Here is a tiny trained network, its code and every weight. The questions are about switching its units off for an input and a target symbol, where a switched-off unit gives its printed mean instead of its output.

import numpy as np


def w(rows, s, z=0):
    codes = np.array(rows[::2]) - 128.0
    scale = np.full(codes.shape[1], s)
    scale[-1] = z or s
    return codes * scale


def norm(h):
    return h / np.sqrt((h * h).mean(-1, keepdims=True) + 1e-5)


def f(y):
    return y / 2 * (1 + np.tanh(0.7978845608 * (y + 0.044715 * y**3)))


def softmax(a):
    e = np.exp(a - a.max(-1, keepdims=True))
    return e / e.sum(-1, keepdims=True)


def log_softmax(a):
    a = a - a.max(-1, keepdims=True)
    return a - np.log(np.exp(a).sum(-1, keepdims=True))


def net(x, mask):
    ids = ['αβγδεηλμξπτφψω'.index(c) for c in x.split()]
    T = len(ids)
    res = E[ids] + P[:T]
    u = 0
    for l in range(2):
        q, k, v = (norm(res) @ M[l].T for M in (Q, K, V))
        z = softmax(np.where(np.tri(T) > 0, q @ k.T / 3**0.5, -1e9)) @ v
        res = res + np.where(mask[u], z, O[l][:, -1]) @ O[l][:, :-1]
        u += 1
        y = f(norm(res) @ A[l][:, :-1].T + A[l][:, -1])
        res = res + np.where(mask[u : u + 4], y, B[l][:, -1]) @ B[l][:, :-1]
        u += 4
    return log_softmax(norm(res)[-1] @ U[:, :-1].T + U[:, -1])


Q, K, V, O, A, B = {}, {}, {}, {}, {}, {}
E = w([
[82,112,135,80,58,35,186],'α',
[146,60,250,172,186,113,189],'β',
[102,187,180,146,125,69,189],'γ',
[155,103,78,139,137,120,118],'δ',
[120,50,162,124,141,93,212],'ε',
[124,128,156,149,179,126,77],'η',
[127,34,131,92,118,139,82],'λ',
[103,99,184,87,128,120,148],'μ',
[134,10,120,97,108,88,150],'ξ',
[112,54,183,114,144,117,202],'π',
[116,45,183,108,153,122,147],'τ',
[139,160,108,166,180,157,140],'φ',
[126,38,174,134,172,83,151],'ψ',
[221,151,153,60,154,153,59],'ω',
],0.0025)
P = w([
[115,132,104,88,255,101,136],'0',
[123,128,141,124,221,118,147],'1',
[135,123,151,141,197,128,158],'2',
[138,125,153,152,172,134,161],'3',
[147,122,161,163,156,136,163],'4',
[160,120,164,173,141,145,165],'5',
[163,125,171,183,124,159,166],'6',
[173,118,170,190,115,166,170],'7',
[170,117,173,195,101,171,173],'8',
[173,116,179,202,93,177,173],'9',
[183,114,176,208,84,185,168],'10',
[183,102,177,210,74,185,177],'11',
],0.00072)
Q[0] = w([
[49,105,99,71,63,96,97],'L0H1',
[86,192,73,177,103,62,161],'L0H1',
[2,168,199,80,107,120,108],'L0H1',
],0.0059)
K[0] = w([
[40,2,80,134,46,105,170],'L0H1',
[63,215,44,216,105,68,237],'L0H1',
[8,104,241,128,111,127,167],'L0H1',
],0.0043)
V[0] = w([
[187,83,137,89,203,147,6],'L0H1',
[232,215,197,9,152,114,122],'L0H1',
[107,64,111,48,88,61,120],'L0H1',
],0.002)
O[0] = w([
[106,169,159,127,59,77,227,218],'L0H1',
[171,39,138,177,3,92,37,135],'L0H1',
[147,195,163,217,160,153,113,6],'L0H1',
],0.0023,0.0013)
A[0] = w([
[147,62,152,138,112,99,246,122],'L0N1',
[141,56,68,6,75,77,103,194],'L0N2',
[118,122,209,203,45,25,104,1],'L0N3',
[124,101,218,83,146,88,124,96],'L0N4',
],0.0021,0.0008)
B[0] = w([
[164,109,108,167,148,189,2,248],'L0N1',
[78,201,185,154,183,92,168,139],'L0N2',
[169,59,50,161,122,214,74,138],'L0N3',
[115,148,98,231,113,126,123,160],'L0N4',
],0.0029,0.0018)
Q[1] = w([
[67,210,41,45,120,133,133],'L1H1',
[154,76,238,206,122,138,116],'L1H1',
[12,198,148,117,164,2,128],'L1H1',
],0.0052)
K[1] = w([
[39,156,16,158,242,134,195],'L1H1',
[140,102,241,95,3,119,36],'L1H1',
[21,17,86,253,141,123,146],'L1H1',
],0.0047)
V[1] = w([
[83,150,30,95,219,156,211],'L1H1',
[91,135,215,189,95,185,238],'L1H1',
[45,51,60,249,137,150,168],'L1H1',
],0.0015)
O[1] = w([
[191,37,207,247,56,142,49,54],'L1H1',
[253,131,100,141,207,67,101,155],'L1H1',
[229,57,214,170,139,117,217,254],'L1H1',
],0.0018,0.00041)
A[1] = w([
[136,123,196,128,165,20,192,114],'L1N1',
[97,124,109,26,92,94,123,3],'L1N2',
[128,201,203,95,188,61,196,117],'L1N3',
[117,150,81,128,2,128,124,138],'L1N4',
],0.0038,0.0037)
B[1] = w([
[129,110,134,113,167,192,147,247],'L1N1',
[147,109,57,167,121,199,102,55],'L1N2',
[2,35,120,122,179,81,107,125],'L1N3',
[136,100,172,147,201,131,166,85],'L1N4',
],0.0055,0.0015)
U = w([
[76,50,170,118,218,142,168,245],'α',
[255,130,167,158,111,153,139,194],'β',
[61,193,126,151,138,68,141,95],'γ',
[116,158,55,135,147,89,140,75],'δ',
[94,126,101,117,81,91,181,4],'ε',
[108,155,95,176,160,132,48,6],'η',
[84,135,82,112,95,176,97,60],'λ',
[65,191,162,121,103,144,112,48],'μ',
[117,94,43,123,94,117,119,35],'ξ',
[81,141,136,106,71,119,164,22],'π',
[76,131,133,124,76,125,95,87],'τ',
[106,183,79,110,137,160,129,91],'φ',
[109,108,105,142,101,67,74,25],'ψ',
[131,180,132,26,152,65,48,155],'ω',
],0.0099,0.0032)

Each question gives the input, a string of symbols that net reads in full, and the target symbol t.
The units are the heads (3 rows each of Q, K, V and O) and the neurons (one row each of A and B). Each row of codes is followed by its name. A weight is (code - 128) times the scale printed after its matrix; where a second scale follows, it is the last column's (O, A, B and U).
mask holds one flag per unit, layer by layer, with each layer's heads first. A switched-off unit (its flag False) gives its mean, the last column of its rows in O or B, instead of its output. The means were averaged over made-up inputs and are rounded, as every weight is.
A unit's drop is (log p(t) with every unit on - log p(t) with that unit switched off) / (log p(t) with every unit on - log p(t) with every unit switched off).
The circuit of an input: a set's keep is (log p(t) with only the set's units on - log p(t) with every unit switched off) / (log p(t) with every unit on - log p(t) with every unit switched off). Starting from all 10 units, units are removed one at a time, each time the one whose removal leaves the highest keep (on an exact tie, the one counted first), for as long as the keep stays at least 0.8.
units of the circuit, in order: the units of the circuit, biggest drop first
top k neurons: the k neurons with the biggest drops, biggest first
k most important neurons of layer l: the k neurons of layer l with the biggest drops, biggest first
input μ α ξ φ δ γ λ λ φ τ α, target β: top 3 neurons : L0N3; L1N3; L0N1
input β γ δ, target α: top 3 neurons : L0N3; L1N3; L1N1
input φ γ α φ φ β μ δ β μ, target β: 3 most important neurons of layer 1 : L1N3; L1N4; L1N1
input η φ φ α μ ψ γ γ ω γ ξ, target ξ: top 3 neurons : L1N1; L0N1; L1N2
input ε τ γ π β λ α ξ λ, target β: top 2 neurons : L1N3; L1N4
input ψ η τ ξ ψ δ α φ φ ψ, target β: top 4 neurons : L0N1; L0N3; L1N3; L0N4
input γ α φ τ η ξ φ γ γ τ, target β: top 3 neurons : L0N1; L1N3; L0N4
input ω δ μ, target μ: top 4 neurons : L0N3; L1N3; L0N4; L1N1
input γ γ ω μ δ φ π φ φ δ λ, target λ: top 4 neurons : L1N2; L0N2; L1N3; L1N1
input λ β ω φ φ η, target η: top 2 neurons : L0N3; L1N4
input γ η β π α φ γ η β φ π, target β: units of the circuit, in order : L0N1; L1N3
input φ τ μ φ γ δ π φ γ δ η, target α: top 3 neurons : L0N1; L1N3; L0N4
input φ ψ λ γ δ, target α: top 2 neurons : L0N3; L0N2
input λ η φ λ λ, target β: top neuron : L0N1
input γ φ η δ μ γ, target β: units of the circuit, in order : L0N3; L0H1
input δ μ φ ω ξ, target ξ: top 4 neurons : L0N1; L1N2; L1N1; L1N3
input φ φ δ ψ μ μ δ μ, target β: units of the circuit, in order : L0H1; L0N3; L1N3
input β β φ α μ φ γ α, target β: units of the circuit, in order : L0N3; L0H1; L1N3
input η φ φ δ η δ δ γ ξ φ γ, target β: units of the circuit, in order : L0N3; L0H1; L0N2
input α η η π γ φ φ, target β: 2 most important neurons of layer 0 : L0N2; L0N4
input α φ φ η φ φ δ ω μ, target μ: units of the circuit, in order : L1H1; L1N3; L0N4; L0N1
input φ λ φ ω η φ φ β, target β: units of the circuit, in order : L0N3; L0N1; L1N3; L0H1
input φ φ φ φ π τ μ φ η δ λ, target α: units of the circuit, in order : L0N2; L1H1
input γ δ μ λ α τ τ, target β: most important neuron of layer 0 : L0N1
input ξ φ ω ψ, target ψ: 2 most important neurons of layer 0 : L0N3; L0N1
